Below are the code and all the weights of a small trained network. Each question names an input and a class and asks about switching units off, where a switched-off unit gives its printed mean instead of its output.

import numpy as np


def w(rows, s, z=0):
    codes = np.array(rows[::2]) - 128.0
    scale = np.full(codes.shape[1], s)
    scale[-1] = z or s
    return codes * scale


def f(y):
    return np.maximum(y, 0)


def log_softmax(a):
    a = a - a.max(-1, keepdims=True)
    return a - np.log(np.exp(a).sum(-1, keepdims=True))


def net(x, mask):
    res = np.array(x, float).reshape(1, 5) / 4 @ E
    y = f(res @ A[0][:, :-1].T + A[0][:, -1])
    res = res + np.where(mask, y, B[0][:, -1]) @ B[0][:, :-1]
    return log_softmax(res[-1] @ U[:, :-1].T + U[:, -1])


A, B = {}, {}
E = w([
[127,130,130,128],'x0',
[126,127,134,127],'x1',
[66,130,144,227],'x2',
[145,80,54,139],'x3',
[247,71,161,165],'x4',
],0.014)
A[0] = w([
[39,186,133,137,96],'n1',
[49,200,96,116,78],'n2',
[120,86,47,66,51],'n3',
[76,169,13,76,63],'n4',
[87,174,176,166,106],'n5',
[80,189,65,69,174],'n6',
[147,164,77,126,138],'n7',
[177,144,220,194,2],'n8',
[42,254,149,182,119],'n9',
[87,78,73,240,107],'n10',
],0.0092,0.0081)
B[0] = w([
[139,88,118,153,216],'n1',
[166,61,125,163,211],'n2',
[233,84,142,155,159],'n3',
[195,202,167,159,196],'n4',
[97,102,84,124,184],'n5',
[91,244,142,110,232],'n6',
[105,116,122,102,149],'n7',
[49,203,125,35,167],'n8',
[109,38,62,93,252],'n9',
[91,220,212,142,207],'n10',
],0.011)
U = w([
[32,183,125,112,129],'0',
[143,163,159,169,249],'1',
[130,7,75,182,2],'2',
],0.014,0.0044)

Each question gives the input, the list of numbers given to net, and the class t.
The units are the neurons (one row each of A and B). Each row of codes is followed by its name. A weight is (code - 128) times the scale printed after its matrix; where a second scale follows, it is the last column's (A, B and U).
mask holds one flag per neuron, in row order. A switched-off neuron (its flag False) gives its mean, the last column of its row in B, instead of its output. The means were averaged over made-up inputs and are rounded, as every weight is.
A unit's drop is (log p(t) with every unit on - log p(t) with that unit switched off) / (log p(t) with every unit on - log p(t) with every unit switched off).
The circuit of an input: a set's keep is (log p(t) with only the set's units on - log p(t) with every unit switched off) / (log p(t) with every unit on - log p(t) with every unit switched off). Starting from all 10 units, units are removed one at a time, each time the one whose removal leaves the highest keep (on an exact tie, the one counted first), for as long as the keep stays at least 0.8.
units of the circuit, in order: the units of the circuit, biggest drop first
k most important neurons: the k neurons with the biggest drops, biggest first
drop of u: that unit's drop, to one decimal
input [3,3,-7,8,0], class 1: units of the circuit, in order	n9
input [0,-7,3,-3,3], class 0: 3 most important neurons	n8, n2, n4
input [-2,3,1,-5,-6], class 2: 4 most important neurons	n9, n2, n1, n10
input [8,-8,4,-1,-5], class 2: units of the circuit, in order	n9, n2
input [-2,-8,8,4,6], class 1: 2 most important neurons	n6, n9
input [8,0,-2,5,-7], class 1: 2 most important neurons	n4, n3
input [-1,-7,2,-8,0], class 2: units of the circuit, in order	n6, n9
input [5,-3,1,-6,-5], class 2: units of the circuit, in order	n9, n2
input [4,2,-1,6,-2], class 1: units of the circuit, in order	n3, n9
input [-4,-8,1,5,6], class 1: 3 most important neurons	n9, n10, n2
input [-7,-2,-3,7,-6], class 1: 2 most important neurons	n3, n4
input [-2,-6,6,5,2], class 1: 2 most important neurons	n10, n6
input [-2,-4,-4,7,-4], class 1: 2 most important neurons	n3, n4
input [0,-6,7,0,2], class 0: most important neuron	n10
input [3,-8,5,-1,7], class 0: drop of n6	-0.1
input [-1,-6,3,-4,5], class 0: drop of n1	0.1
input [6,5,5,-5,7], class 0: drop of n8	0.8
input [3,-4,-1,6,-6], class 1: drop of n4	0.3
